Below are the code and all the weights of a small trained network. Each question names an input and a class and asks about switching units off, where a switched-off unit gives its printed mean instead of its output.

import numpy as np


def w(rows, s, z=0):
    codes = np.array(rows[::2]) - 128.0
    scale = np.full(codes.shape[1], s)
    scale[-1] = z or s
    return codes * scale


def f(y):
    return np.maximum(y, 0)


def log_softmax(a):
    a = a - a.max(-1, keepdims=True)
    return a - np.log(np.exp(a).sum(-1, keepdims=True))


def net(x, mask):
    res = np.array(x, float).reshape(1, 5) / 4 @ E
    y = f(res @ A[0][:, :-1].T + A[0][:, -1])
    res = res + np.where(mask, y, B[0][:, -1]) @ B[0][:, :-1]
    return log_softmax(res[-1] @ U[:, :-1].T + U[:, -1])


A, B = {}, {}
E = w([
[205,114,159,43],'x0',
[56,95,184,35],'x1',
[138,6,87,155],'x2',
[79,92,163,205],'x3',
[155,127,205,194],'x4',
],0.013)
A[0] = w([
[143,199,174,158,204],'neuron 1',
[158,101,95,206,254],'neuron 2',
[163,98,101,43,113],'neuron 3',
[43,133,113,81,196],'neuron 4',
[104,17,144,193,148],'neuron 5',
[184,142,123,9,201],'neuron 6',
[101,129,83,165,212],'neuron 7',
[114,97,109,60,134],'neuron 8',
[167,156,61,184,86],'neuron 9',
],0.013,0.0042)
B[0] = w([
[174,158,209,140,192],'neuron 1',
[157,128,80,237,207],'neuron 2',
[144,79,30,27,213],'neuron 3',
[37,174,127,92,200],'neuron 4',
[107,31,139,196,233],'neuron 5',
[191,94,121,9,251],'neuron 6',
[99,164,75,149,176],'neuron 7',
[110,125,127,66,198],'neuron 8',
[196,217,74,190,180],'neuron 9',
],0.011,0.017)
U = w([
[163,101,105,64,194],'0',
[151,113,88,124,8],'1',
[160,184,251,116,216],'2',
[29,165,116,120,142],'3',
[175,187,99,180,1],'4',
[111,42,151,186,216],'5',
],0.014,0.0018)

Each question gives the input, the list of numbers given to net, and the class t.
The units are the neurons (one row each of A and B). Each row of codes is followed by its name. A weight is (code - 128) times the scale printed after its matrix; where a second scale follows, it is the last column's (A, B and U).
mask holds one flag per neuron, in row order. A switched-off neuron (its flag False) gives its mean, the last column of its row in B, instead of its output. The means were averaged over made-up inputs and are rounded, as every weight is.
A unit's drop is (log p(t) with every unit on - log p(t) with that unit switched off) / (log p(t) with every unit on - log p(t) with every unit switched off).
The circuit of an input: a set's keep is (log p(t) with only the set's units on - log p(t) with every unit switched off) / (log p(t) with every unit on - log p(t) with every unit switched off). Starting from all 9 units, units are removed one at a time, each time the one whose removal leaves the highest keep (on an exact tie, the one counted first), for as long as the keep stays at least 0.8.
circuit, biggest first: the units of the circuit, biggest drop first
k most important neurons: the k neurons with the biggest drops, biggest first
drop of u: that unit's drop, to one decimal
input [-2,-1,0,-2,-2], class 4: most important neuron -> [neuron 6]
input [-4,-2,-6,-3,-5], class 3: 2 most important neurons -> [neuron 2; neuron 4]
input [-6,1,8,-4,-7], class 3: circuit, biggest first -> [neuron 6; neuron 4]
input [2,0,8,1,-4], class 5: 2 most important neurons -> [neuron 5; neuron 6]
input [4,2,-5,-6,7], class 2: 4 most important neurons -> [neuron 1; neuron 5; neuron 8; neuron 7]
input [-6,4,5,-1,-2], class 5: 3 most important neurons -> [neuron 5; neuron 3; neuron 9]
input [-5,-4,3,1,3], class 4: 3 most important neurons -> [neuron 9; neuron 2; neuron 7]
input [8,-5,-8,8,-6], class 2: 2 most important neurons -> [neuron 3; neuron 1]
input [7,-6,-1,8,3], class 4: 3 most important neurons -> [neuron 9; neuron 2; neuron 1]
input [3,8,-7,3,1], class 2: 2 most important neurons -> [neuron 3; neuron 1]
input [-5,7,-6,-3,4], class 2: 2 most important neurons -> [neuron 1; neuron 3]
input [-1,-8,6,6,-6], class 4: drop of neuron 9 -> 1.9
input [2,3,0,2,7], class 5: drop of neuron 1 -> -0.2
input [6,4,-6,6,0], class 2: circuit, biggest first -> [neuron 3]
input [-3,-6,-2,-4,-8], class 4: drop of neuron 9 -> 0.1
